Below is a small trained network, with its code and all its weights. Each question gives an input and a class and asks what happens when units are switched off, that is, made to give their printed mean instead of their output.

import numpy as np


def w(rows, s, z=0):
    codes = np.array(rows[::2]) - 128.0
    scale = np.full(codes.shape[1], s)
    scale[-1] = z or s
    return codes * scale


def f(y):
    return np.maximum(y, 0)


def log_softmax(a):
    a = a - a.max(-1, keepdims=True)
    return a - np.log(np.exp(a).sum(-1, keepdims=True))


def net(x, mask):
    res = np.array(x, float).reshape(1, 5) / 4 @ E
    y = f(res @ A[0][:, :-1].T + A[0][:, -1])
    res = res + np.where(mask, y, B[0][:, -1]) @ B[0][:, :-1]
    return log_softmax(res[-1] @ U[:, :-1].T + U[:, -1])


A, B = {}, {}
E = w([
[7,98,80,81,115,57,139,162],'x0',
[121,109,121,150,128,139,127,130],'x1',
[78,166,186,188,175,64,138,122],'x2',
[96,83,139,95,187,129,98,26],'x3',
[137,143,132,116,124,120,128,121],'x4',
],0.014)
A[0] = w([
[88,120,186,159,147,66,120,120,15],'n1',
[144,207,169,248,132,110,138,125,128],'n2',
[77,147,95,134,117,76,145,157,10],'n3',
[151,169,75,152,38,111,159,206,153],'n4',
[184,113,175,124,152,183,112,100,72],'n5',
[205,167,112,162,179,189,86,80,157],'n6',
[113,123,149,126,151,145,150,85,84],'n7',
[92,136,182,167,136,95,134,108,126],'n8',
[83,156,147,177,205,72,122,99,139],'n9',
[111,79,117,75,152,117,142,108,101],'n10',
[75,105,100,67,122,153,118,107,128],'n11',
[121,150,103,122,55,123,163,175,36],'n12',
[168,144,164,151,116,158,156,170,116],'n13',
[144,192,152,184,148,134,171,138,133],'n14',
],0.013,0.014)
B[0] = w([
[42,19,59,67,184,46,222,103,165],'n1',
[98,191,81,177,124,133,63,94,239],'n2',
[245,195,180,172,106,190,164,189,155],'n3',
[152,90,176,117,131,167,197,152,236],'n4',
[73,48,103,109,143,90,217,109,191],'n5',
[131,101,177,100,114,153,183,170,255],'n6',
[183,123,179,152,111,146,147,144,151],'n7',
[151,121,164,127,143,171,162,179,191],'n8',
[199,141,178,119,96,174,163,165,229],'n9',
[94,132,51,150,93,108,97,107,169],'n10',
[107,120,90,125,160,106,85,84,188],'n11',
[82,53,137,82,181,50,161,76,160],'n12',
[136,194,112,147,114,123,75,135,190],'n13',
[94,206,74,205,139,79,97,110,201],'n14',
],0.011,0.017)
U = w([
[180,133,172,152,109,171,164,157,50],'0',
[82,77,133,102,155,88,188,137,251],'1',
[99,156,73,172,135,86,10,111,89],'2',
],0.014,0.0022)

Each question gives the input, the list of numbers given to net, and the class t.
The units are the neurons (one row each of A and B). Each row of codes is followed by its name. A weight is (code - 128) times the scale printed after its matrix; where a second scale follows, it is the last column's (A, B and U).
mask holds one flag per neuron, in row order. A switched-off neuron (its flag False) gives its mean, the last column of its row in B, instead of its output. The means were averaged over made-up inputs and are rounded, as every weight is.
A unit's drop is (log p(t) with every unit on - log p(t) with that unit switched off) / (log p(t) with every unit on - log p(t) with every unit switched off).
The circuit of an input: a set's keep is (log p(t) with only the set's units on - log p(t) with every unit switched off) / (log p(t) with every unit on - log p(t) with every unit switched off). Starting from the 12 units with the biggest drops (on a tie, the unit counted first), units are removed one at a time, each time the one whose removal leaves the highest keep (on an exact tie, the one counted first), for as long as the keep stays at least 0.8.
circuit, biggest first: the units of the circuit, biggest drop first
most important unit: the unit with the biggest drop
top k neurons: the k neurons with the biggest drops, biggest first
drop of u: that unit's drop, to one decimal
input [-5,-7,-1,2,6], class 1: most important unit => n5
input [-3,6,-3,4,1], class 1: top 2 neurons => n9; n5
input [-8,2,-3,4,-1], class 1: top 2 neurons => n5; n9
input [-2,3,8,7,-1], class 0: top 3 neurons => n9; n8; n7
input [6,2,2,-2,-7], class 0: top 2 neurons => n3; n5
input [1,-4,7,-4,-3], class 0: top 2 neurons => n9; n8
input [-6,-2,5,-6,-1], class 2: top 2 neurons => n2; n14
input [-7,-2,2,-5,7], class 2: top 2 neurons => n2; n14
input [3,-6,8,-3,-7], class 0: top 2 neurons => n9; n3
input [-3,-3,4,0,-1], class 2: top 2 neurons => n4; n2
input [-3,3,-6,1,-5], class 1: top 2 neurons => n9; n5
input [8,-8,8,-5,-2], class 0: top 2 neurons => n3; n9
input [-2,-5,1,-5,2], class 2: drop of n14 => 0.2
input [-8,-3,-3,5,4], class 1: circuit, biggest first => n5
input [0,6,8,3,-8], class 0: drop of n3 => -0.1
input [-2,7,6,4,-4], class 0: drop of n9 => 1.3
